Here is a tiny trained network, its code and every weight. The questions are about switching its units off for an input and a class, where a switched-off unit gives its printed mean instead of its output.

import numpy as np


def w(rows, s, z=0):
    codes = np.array(rows[::2]) - 128.0
    scale = np.full(codes.shape[1], s)
    scale[-1] = z or s
    return codes * scale


def f(y):
    return np.maximum(y, 0)


def log_softmax(a):
    a = a - a.max(-1, keepdims=True)
    return a - np.log(np.exp(a).sum(-1, keepdims=True))


def net(x, mask):
    res = np.array(x, float).reshape(1, 7) / 4 @ E
    y = f(res @ A[0][:, :-1].T + A[0][:, -1])
    res = res + np.where(mask, y, B[0][:, -1]) @ B[0][:, :-1]
    return log_softmax(res[-1] @ U[:, :-1].T + U[:, -1])


A, B = {}, {}
E = w([
[139,229,144,70,28,151,190],'x0',
[247,120,65,59,127,69,78],'x1',
[124,128,128,126,130,134,129],'x2',
[124,130,124,131,122,124,124],'x3',
[211,33,150,147,101,217,192],'x4',
[119,124,126,99,136,157,120],'x5',
[153,224,3,238,136,254,128],'x6',
],0.0075)
A[0] = w([
[159,93,103,151,94,115,185,116],'n1',
[129,243,163,41,6,153,182,65],'n2',
[176,185,187,83,52,152,160,109],'n3',
[115,90,105,179,173,115,97,2],'n4',
[215,158,47,133,176,108,139,60],'n5',
[205,89,120,130,98,205,119,134],'n6',
[2,87,182,195,108,173,210,104],'n7',
[126,92,150,134,185,130,127,58],'n8',
[131,89,144,94,192,162,63,160],'n9',
[214,82,100,69,96,94,64,57],'n10',
[205,56,137,132,121,161,160,254],'n11',
[70,231,23,63,195,50,53,198],'n12',
[134,51,254,10,134,33,131,13],'n13',
],0.0079,0.0044)
B[0] = w([
[90,141,167,110,168,137,136,150],'n1',
[170,57,156,194,205,106,66,205],'n2',
[163,106,129,138,190,101,134,180],'n3',
[155,128,126,191,162,115,60,147],'n4',
[117,206,92,101,152,191,100,161],'n5',
[60,88,168,114,123,133,164,175],'n6',
[137,216,84,41,212,96,82,211],'n7',
[186,150,117,148,160,123,124,145],'n8',
[170,88,148,156,164,80,104,168],'n9',
[125,218,65,76,193,105,98,174],'n10',
[69,144,180,133,117,60,187,202],'n11',
[83,82,169,127,142,132,225,235],'n12',
[119,181,147,177,98,254,122,250],'n13',
],0.0094,0.011)
U = w([
[132,185,100,207,97,249,96,61],'0',
[146,197,79,10,168,73,64,45],'1',
[198,39,124,207,181,78,48,39],'2',
[127,118,118,124,116,95,121,255],'3',
[79,85,141,105,124,81,202,38],'4',
[139,121,118,119,114,96,101,238],'5',
[133,101,107,113,125,104,102,228],'6',
[155,46,57,92,32,86,83,65],'7',
],0.011,0.0088)

Each question gives the input, the list of numbers given to net, and the class t.
The units are the neurons (one row each of A and B). Each row of codes is followed by its name. A weight is (code - 128) times the scale printed after its matrix; where a second scale follows, it is the last column's (A, B and U).
mask holds one flag per neuron, in row order. A switched-off neuron (its flag False) gives its mean, the last column of its row in B, instead of its output. The means were averaged over made-up inputs and are rounded, as every weight is.
A unit's drop is (log p(t) with every unit on - log p(t) with that unit switched off) / (log p(t) with every unit on - log p(t) with every unit switched off).
The circuit of an input: a set's keep is (log p(t) with only the set's units on - log p(t) with every unit switched off) / (log p(t) with every unit on - log p(t) with every unit switched off). Starting from the 12 units with the biggest drops (on a tie, the unit counted first), units are removed one at a time, each time the one whose removal leaves the highest keep (on an exact tie, the one counted first), for as long as the keep stays at least 0.8.
circuit, biggest first: the units of the circuit, biggest drop first
most important unit: the unit with the biggest drop
top k neurons: the k neurons with the biggest drops, biggest first
drop when u is switched off: that unit's drop, to one decimal
input [8,-8,-4,-1,-6,2,7], class 1: circuit, biggest first -> [n7]
input [6,0,-3,4,7,-3,2], class 4: circuit, biggest first -> [n11 n6]
input [7,-4,3,2,-3,-1,4], class 2: circuit, biggest first -> [n2 n13]
input [-7,-5,2,-3,-6,7,6], class 2: top 2 neurons -> [n13 n4]
input [6,5,7,6,-5,-8,3], class 6: circuit, biggest first -> [n12 n2]
input [3,-7,1,8,8,4,6], class 4: circuit, biggest first -> [n13 n6]
input [-5,5,-6,-4,7,2,-4], class 4: top 3 neurons -> [n11 n6 n7]
input [1,-5,3,5,-1,5,1], class 1: top 3 neurons -> [n7 n13 n12]
input [1,-6,2,-2,-3,-1,4], class 1: top 2 neurons -> [n7 n13]
input [8,-4,4,1,8,3,-3], class 2: top 3 neurons -> [n2 n3 n12]
input [4,2,1,-7,-6,8,6], class 6: top 3 neurons -> [n13 n12 n2]
input [-1,-5,2,2,4,0,1], class 1: top 3 neurons -> [n7 n12 n13]
input [-6,6,-3,-6,-3,1,-7], class 0: top 2 neurons -> [n13 n7]
input [-3,-1,-6,-8,8,0,-4], class 4: top 2 neurons -> [n11 n6]
input [4,3,5,3,-8,4,3], class 4: circuit, biggest first -> [n12]
input [8,0,4,8,7,-1,6], class 2: top 4 neurons -> [n2 n13 n3 n12]
input [4,4,5,-1,-5,6,0], class 6: circuit, biggest first -> [n2 n12]
input [8,-7,-7,5,6,-3,-2], class 2: top 2 neurons -> [n2 n3]
input [0,5,6,1,-6,-4,-6], class 0: drop when n7 is switched off -> 0.1
input [5,-4,0,0,-2,2,-4], class 2: drop when n9 is switched off -> -0.1
input [0,-1,1,-7,-7,-4,-1], class 4: most important unit -> n12
